U: [ 93 190  67 125 154 156 113 164 164 127 119 147 208 125  92 112  72  83
 176  90 158 142  90  91 155 126 135 133  78 115 130 122 143]
T: [144  74 144 100 119 173 113 163 164 107 119  96 100 119 122  99 198 119
  83 164  61  84 189 135 126 147 153 145 148 135 135 141 139]
L: [137 138 103 127 141 150 106 119 119 137 144 134 107 152 141 154 161 116
 181 142 102 152 141  83 132 119 172 154 115 150 153 128 131]
tail: [113 163 164]	[107 119  96 100 119 122  99 198 119  83 164  61  84 189 135 126 147 153
 145 148 135 135 141 139]
tail: [144 134]	[107 152 141 154 161 116 181 142 102 152 141  83 132 119 172 154 115 150
 153 128 131]
asked: [137 138 103 127 141 150 106 119 119 137 144 134 107 152 141 154 161 116
 181 142 102 152 141  83 132 119 172 154 115 150 153 128 131]	L

V: [154  89  90 178 112 127 107]
J: [121 171  77 116 165 142 164]
C: [165 133 117 121 141 112 146]
N: [117 137 117  89 165 180 151]
common V N: 	[89]
common N J: 	[165]
common N V: 	[89]
tail: [133 117 121 141]	[112 146]
asked: [165 133 117 121 141 112 146]	C

X: [119 135 140 131 115 142 165 135 105 116 122 141 144 123 123 119 106 147
 111 144 126 135 119 112 139 135 146]
R: [138 211  68  97  91 212 122  94  80 140 148 182 136 160 158 143 151 109
  94 122 174 107 115 181 170 148  74]
F: [119 120 138 123 144 137 136 114 134 130 146 123 133 123 119 114 130 126
 110 180 138 137 143 159 123 118 151]
Q: [133 122 111 126 122 138 146 136 132 134 110 153 136 141 132 120 111 132
 112 161 105 108 142 148 131 133 144]
E: [109 141 121 141 126 143 125 108 100 120 126 132 131 124 159 115 140 130
 120 105 144 139 118 118  89 134 121]
Z: [126 141 150 118 114 149 148 141 111 123 106 139 142 119 107 121  99 144
 125 145 104 126 128 121 139 109 132]
B: [111 134 130 146 109 150 125 115 126 116 119 127 146 109 155 113 139 136
 123 107 129 141 120 121  89 135 127]
G: [113 127  89 141 112 114 119 112 122 134 118 138 117 194 135 116 150 133
 156 112 105 109 142 148 131  92 180]
K: [122 133 123 136 119 154 113 127 114 103 123 141 134 182 128 129 121 126
 125 119 143 129 143 140 121 130 151]
M: [119 143 136 112 113 151 125 119 110 112 131 148 139 172 138  99 136 141
 117 123 133 113 143 142 114 116 158]
W: [114 126 130 147 103 140 125 110 118 138 126 122 125 115 160 126 135 128
 121 111 147 141 119 121  93 140 125]
A: [131 132 134 126 118 128 155 140 105 120  98 129 153 134 107 133 105 138
 115 161 109 127 134 126 151 131 144]
tail: [105 108 142 148 131]	[133 144]
asked: [114 126 130 147 103 140 125 110 118 138 126 122 125 115 160 126 135 128
 121 111 147 141 119 121  93 140 125]	W
asked: [133 122 111 126 122 138 146 136 132 134 110 153 136 141 132 120 111 132
 112 161 105 108 142 148 131 133 144]	Q
asked: [131 132 134 126 118 128 155 140 105 120  98 129 153 134 107 133 105 138
 115 161 109 127 134 126 151 131 144]	A

Piv: [ 97 142 126 133]
Kaz: [160 105 153 187]
rozu: [105 103  91  98]
Giba: [161 106  30 113]
baga: [160 106  30 146]
korob: [142 115  91 115]
kamug: [140 103  91  98]
zivaz: [167  83  72  99]
sufaf: [ 85 148 138 146]
vasu: [ 85 149 138  98]
pem: [ 86 148 138 128]
tail: [161 106  30]	[113]
tail: [ 85 148 138]	[146]
asked: [ 86 148 138 128]	pem
tail: [83 72]	[99]
tail: [160 106]	[ 30 146]
tail: [161 106]	[ 30 113]
common kamug vasu: 	[98]

Y: [154 139 137 118]
S: [140 137 137 117]
D: [141 137  39 185]
tail: [139 137]	[118]
tail: [140 137]	[137 117]
common S Y: 	[137]
tail: [141 137]	[ 39 185]

fef: [147 166 105 150 178  81  59 151 174 122 168 202 115 174  91 135 136 106
 201 115  29 194 100 156 160 160  58  84  45 130 201  93 157 112 178 129
 116 152  84 153 138 128 110 103 100 145 148]
meso: [151  87 148 108 203  85  75 119 134  88 148 143  47  96  84 107  95 165
 163 142 130 130 101  73 141 170  58 174  91 171 163 108  73  90 130 140
 121 147 106 147 135 130 119 112 118 137 143]
lakab: [151  87  76 108 203  85  75 119 134  88 148 143  47  96  84 107  95 165
 163 142 130 130 101  73 149 170  58 174  91 171 163 108  73  90 131 116
 144  75 121 133 131 106  86  67 123 108 110]
asked: [151  87  76 108 203  85  75 119 134  88 148 143  47  96  84 107  95 165
 163 142 130 130 101  73 149 170  58 174  91 171 163 108  73  90 131 116
 144  75 121 133 131 106  86  67 123 108 110]	lakab
tail: [ 90 131]	[116 144  75 121 133 131 106  86  67 123 108 110]

Nukos: [ 49 127 121 148  49 132 206 111]
dadu: [ 49 125 151  99 117 132 154 148]
ruba: [ 49 126  95 148 180 132 225 111]
tetus: [ 49 138 121 148  72 132  67 111]
lel: [ 49 126 121 158 117 132 151 126]
Pokip: [ 49 126 121 148 117 132 154 111]
suzo: [ 49 120 121 148 174 102 212 111]
tutes: [ 49 126  64  48  73 132  67 111]
tail: [127 121 148  49]	[132 206 111]
asked: [ 49 120 121 148 174 102 212 111]	suzo
tail: [ 73 132  67]	[111]
tail: [126 121 148]	[117 132 154 111]

mov: [151 125 149  70  47 115]
Zota: [133 126 138  64  65 127]
guv: [135 115 172  71  82 133]
kuf: [106 143 107 143 183 122]
rimu: [144 139  86 163 161 106]
naniv: [104 141 105 157 171 148]
Bak: [116 154  85 126 140  82]
bar: [ 48 125 114 142 132 108]
Mak: [ 47 143  98 177 160 119]
asked: [ 47 143  98 177 160 119]	Mak
common mov Mak: 	[47]

